Here is a tiny trained network, its code and every weight. The questions are about switching its units off for an input and a target symbol, where a switched-off unit gives its printed mean instead of its output.

import numpy as np


def w(rows, s, z=0):
    codes = np.array(rows[::2]) - 128.0
    scale = np.full(codes.shape[1], s)
    scale[-1] = z or s
    return codes * scale


def norm(h):
    return h / np.sqrt((h * h).mean(-1, keepdims=True) + 1e-5)


def f(y):
    return y / 2 * (1 + np.tanh(0.7978845608 * (y + 0.044715 * y**3)))


def softmax(a):
    e = np.exp(a - a.max(-1, keepdims=True))
    return e / e.sum(-1, keepdims=True)


def log_softmax(a):
    a = a - a.max(-1, keepdims=True)
    return a - np.log(np.exp(a).sum(-1, keepdims=True))


def net(x, mask):
    ids = ['αβεζθφω'.index(c) for c in x.split()]
    T = len(ids)
    res = E[ids] + P[:T]
    u = 0
    for l in range(3):
        r = norm(res)
        for j in range(3):
            rows = slice(3 * j, 3 * j + 3)
            q, k, v = (r @ M[l][rows].T for M in (Q, K, V))
            z = softmax(np.where(np.tri(T) > 0, q @ k.T / 3**0.5, -1e9)) @ v
            o = O[l][rows]
            res = res + np.where(mask[u + j], z, o[:, -1]) @ o[:, :-1]
        u += 3
        y = f(norm(res) @ A[l][:, :-1].T + A[l][:, -1])
        res = res + np.where(mask[u : u + 4], y, B[l][:, -1]) @ B[l][:, :-1]
        u += 4
    return log_softmax(norm(res)[-1] @ U[:, :-1].T + U[:, -1])


Q, K, V, O, A, B = {}, {}, {}, {}, {}, {}
E = w([
[199,148,101,254],'α',
[83,132,150,147],'β',
[170,209,24,164],'ε',
[234,154,70,30],'ζ',
[55,133,91,32],'θ',
[152,117,215,244],'φ',
[160,133,242,38],'ω',
],0.00028)
P = w([
[140,101,127,118],'0',
[228,208,215,68],'1',
[102,166,133,142],'2',
[240,229,200,79],'3',
[161,219,81,151],'4',
[46,4,94,131],'5',
[130,170,160,113],'6',
[94,117,173,238],'7',
[126,184,143,111],'8',
],0.0015)
Q[0] = w([
[129,125,130,126],'0.h1',
[124,124,128,134],'0.h1',
[130,126,130,123],'0.h1',
[95,148,104,143],'0.h2',
[160,112,156,115],'0.h2',
[110,138,114,134],'0.h2',
[96,150,78,172],'0.h3',
[2,59,80,137],'0.h3',
[212,179,156,137],'0.h3',
],0.007)
K[0] = w([
[127,126,129,133],'0.h1',
[131,129,128,130],'0.h1',
[124,125,129,131],'0.h1',
[144,177,153,135],'0.h2',
[111,89,104,118],'0.h2',
[136,154,141,134],'0.h2',
[93,162,206,103],'0.h3',
[44,121,145,123],'0.h3',
[254,144,115,136],'0.h3',
],0.0083)
V[0] = w([
[149,131,124,121],'0.h1',
[128,128,128,128],'0.h1',
[107,131,145,124],'0.h1',
[152,167,165,119],'0.h2',
[81,89,140,74],'0.h2',
[113,104,101,139],'0.h2',
[128,128,128,128],'0.h3',
[187,251,206,119],'0.h3',
[84,62,131,97],'0.h3',
],0.0018)
O[0] = w([
[123,112,132,119,145],'0.h1',
[128,128,128,128,128],'0.h1',
[135,136,124,145,120],'0.h1',
[181,113,150,135,179],'0.h2',
[52,98,108,171,85],'0.h2',
[96,142,114,121,94],'0.h2',
[128,128,128,128,128],'0.h3',
[2,69,150,105,255],'0.h3',
[193,149,128,175,74],'0.h3',
],0.0021,0.0013)
A[0] = w([
[127,124,128,127,124],'0.n1',
[157,174,90,40,187],'0.n2',
[125,118,128,126,113],'0.n3',
[138,45,247,145,2],'0.n4',
],0.0014,0.00041)
B[0] = w([
[131,132,129,128,120],'0.n1',
[128,33,151,162,253],'0.n2',
[137,142,131,129,103],'0.n3',
[233,248,60,101,161],'0.n4',
],0.0011,0.00017)
Q[1] = w([
[163,204,147,96],'1.h1',
[63,101,110,153],'1.h1',
[117,32,113,158],'1.h1',
[161,140,198,129],'1.h2',
[99,119,54,134],'1.h2',
[156,159,123,201],'1.h2',
[109,229,142,32],'1.h3',
[171,2,72,133],'1.h3',
[174,53,57,43],'1.h3',
],0.0082)
K[1] = w([
[203,152,109,144],'1.h1',
[100,87,163,86],'1.h1',
[56,118,134,127],'1.h1',
[164,128,166,86],'1.h2',
[99,136,101,160],'1.h2',
[116,214,139,102],'1.h2',
[254,70,130,134],'1.h3',
[19,130,187,132],'1.h3',
[109,45,223,149],'1.h3',
],0.0082)
V[1] = w([
[117,175,186,115],'1.h1',
[180,122,99,163],'1.h1',
[166,99,82,157],'1.h1',
[104,169,82,171],'1.h2',
[129,185,89,158],'1.h2',
[167,92,43,145],'1.h2',
[118,129,227,110],'1.h3',
[124,127,120,3],'1.h3',
[119,130,234,142],'1.h3',
],0.0036)
O[1] = w([
[191,106,205,128,239],'1.h1',
[42,72,103,124,186],'1.h1',
[43,102,72,126,109],'1.h1',
[145,84,240,123,1],'1.h2',
[156,124,241,98,94],'1.h2',
[190,171,172,228,7],'1.h2',
[49,179,190,148,85],'1.h3',
[77,13,254,90,68],'1.h3',
[53,216,169,161,101],'1.h3',
],0.0024,0.00079)
A[1] = w([
[73,193,25,162,135],'1.n1',
[118,135,136,87,121],'1.n2',
[155,230,155,204,3],'1.n3',
[245,100,116,11,159],'1.n4',
],0.0012,0.0027)
B[1] = w([
[136,106,167,99,152],'1.n1',
[130,117,121,146,132],'1.n2',
[179,76,1,95,2],'1.n3',
[163,133,183,191,217],'1.n4',
],0.0024,0.00094)
Q[2] = w([
[147,215,166,34],'2.h1',
[159,218,167,30],'2.h1',
[170,55,86,194],'2.h1',
[166,129,144,28],'2.h2',
[131,122,104,237],'2.h2',
[92,137,169,3],'2.h2',
[204,92,66,108],'2.h3',
[93,147,170,143],'2.h3',
[196,94,43,98],'2.h3',
],0.0041)
K[2] = w([
[121,83,23,157],'2.h1',
[127,74,11,161],'2.h1',
[186,150,215,105],'2.h1',
[174,177,124,71],'2.h2',
[40,77,126,167],'2.h2',
[253,177,140,95],'2.h2',
[91,91,75,181],'2.h3',
[158,150,160,105],'2.h3',
[77,93,61,174],'2.h3',
],0.005)
V[2] = w([
[214,167,187,180],'2.h1',
[126,84,76,199],'2.h1',
[250,215,240,144],'2.h1',
[49,34,20,242],'2.h2',
[133,115,116,241],'2.h2',
[128,129,127,127],'2.h2',
[185,166,157,103],'2.h3',
[62,85,70,172],'2.h3',
[196,173,177,83],'2.h3',
],0.0013)
O[2] = w([
[143,158,42,92,112],'2.h1',
[107,104,117,178,179],'2.h1',
[158,181,39,40,72],'2.h1',
[119,163,187,3,2],'2.h2',
[94,115,155,70,87],'2.h2',
[128,128,128,128,129],'2.h2',
[109,105,100,120,168],'2.h3',
[141,167,167,132,71],'2.h3',
[110,92,86,122,184],'2.h3',
],0.002,0.00078)
A[2] = w([
[167,254,82,193,2],'2.n1',
[47,235,115,148,18],'2.n2',
[83,107,93,198,137],'2.n3',
[139,69,57,114,55],'2.n4',
],0.0046,0.0028)
B[2] = w([
[81,99,144,176,222],'2.n1',
[240,143,201,172,255],'2.n2',
[159,186,123,53,249],'2.n3',
[128,110,255,171,47],'2.n4',
],0.0034,0.00099)
U = w([
[234,81,28,119,122],'α',
[136,254,41,30,135],'β',
[158,7,235,127,37],'ε',
[225,225,194,197,154],'ζ',
[21,199,244,97,32],'θ',
[21,60,82,28,154],'φ',
[48,134,50,228,247],'ω',
],0.0085,0.0015)

Each question gives the input, a string of symbols that net reads in full, and the target symbol t.
The units are the heads (3 rows each of Q, K, V and O) and the neurons (one row each of A and B). Each row of codes is followed by its name. A weight is (code - 128) times the scale printed after its matrix; where a second scale follows, it is the last column's (O, A, B and U).
mask holds one flag per unit, layer by layer, with each layer's heads first. A switched-off unit (its flag False) gives its mean, the last column of its rows in O or B, instead of its output. The means were averaged over made-up inputs and are rounded, as every weight is.
A unit's drop is (log p(t) with every unit on - log p(t) with that unit switched off) / (log p(t) with every unit on - log p(t) with every unit switched off).
The circuit of an input: a set's keep is (log p(t) with only the set's units on - log p(t) with every unit switched off) / (log p(t) with every unit on - log p(t) with every unit switched off). Starting from the 12 units with the biggest drops (on a tie, the unit counted first), units are removed one at a time, each time the one whose removal leaves the highest keep (on an exact tie, the one counted first), for as long as the keep stays at least 0.8.
circuit, biggest first: the units of the circuit, biggest drop first
top k neurons: the k neurons with the biggest drops, biggest first
heads that matter: for each layer, one digit per head in row order, 1 if its drop is at least 0.15 and else 0, layers parted by /
input θ ε α ε φ ε θ, target α: circuit, biggest first -> (0.h3 1.h3 0.h2)
input ζ θ φ, target φ: circuit, biggest first -> (1.h3 0.h3 2.n2)
input ζ ε ζ α α α, target ε: heads that matter -> 001 / 111 / 000
input ω ζ α ζ α ζ, target ω: heads that matter -> 001 / 101 / 000
input ω φ β θ φ, target θ: heads that matter -> 001 / 011 / 000
input ζ ζ ζ ζ, target ε: circuit, biggest first -> (1.h3 0.h3 2.n3)
input ζ θ ω α α ω, target θ: circuit, biggest first -> (1.h3 0.h3)
input ζ ε φ ω ζ ζ, target ζ: circuit, biggest first -> (0.h3 1.h3 1.h1)
input φ ζ β, target ζ: circuit, biggest first -> (2.n2)
input φ ε ζ ε ε α ζ α, target α: heads that matter -> 001 / 101 / 000
input β ζ ω φ β, target ω: heads that matter -> 011 / 101 / 000
input ε ε β, target ε: circuit, biggest first -> (1.h3 0.h3 2.n4)
input φ ω φ α ω α ω β ω, target ζ: heads that matter -> 001 / 001 / 000
input θ φ ζ α, target φ: heads that matter -> 001 / 111 / 000
input θ φ α θ ω φ α ζ ε, target α: top 3 neurons -> (2.n2 2.n3 2.n4)
input ζ θ φ ω, target ε: top 2 neurons -> (2.n3 2.n2)
input α φ α ζ ζ φ φ β, target ε: circuit, biggest first -> (1.h3 0.h3)
input β θ α α φ α β β, target ζ: circuit, biggest first -> (1.h1 2.h1)
input ζ φ β ζ φ ζ, target β: heads that matter -> 001 / 101 / 000
input α β φ θ φ ε φ ω α, target β: heads that matter -> 001 / 100 / 000
input θ α α, target α: circuit, biggest first -> (1.h3 0.h3 0.h2)
input φ ε ζ ζ φ ζ, target ε: circuit, biggest first -> (0.h3 1.h3)
input ε α φ, target ε: heads that matter -> 011 / 001 / 100
input α β ω φ α ε, target θ: heads that matter -> 001 / 101 / 000
input ζ β φ ε θ ε φ ε ε, target φ: circuit, biggest first -> (1.h3 2.n2 0.h3)
input β ζ φ θ α θ φ, target ω: heads that matter -> 011 / 101 / 000
input ζ ε ω, target φ: heads that matter -> 001 / 001 / 000
input β φ ζ α β ε, target ε: heads that matter -> 011 / 111 / 000
input θ φ ε α θ φ φ, target α: heads that matter -> 011 / 101 / 000
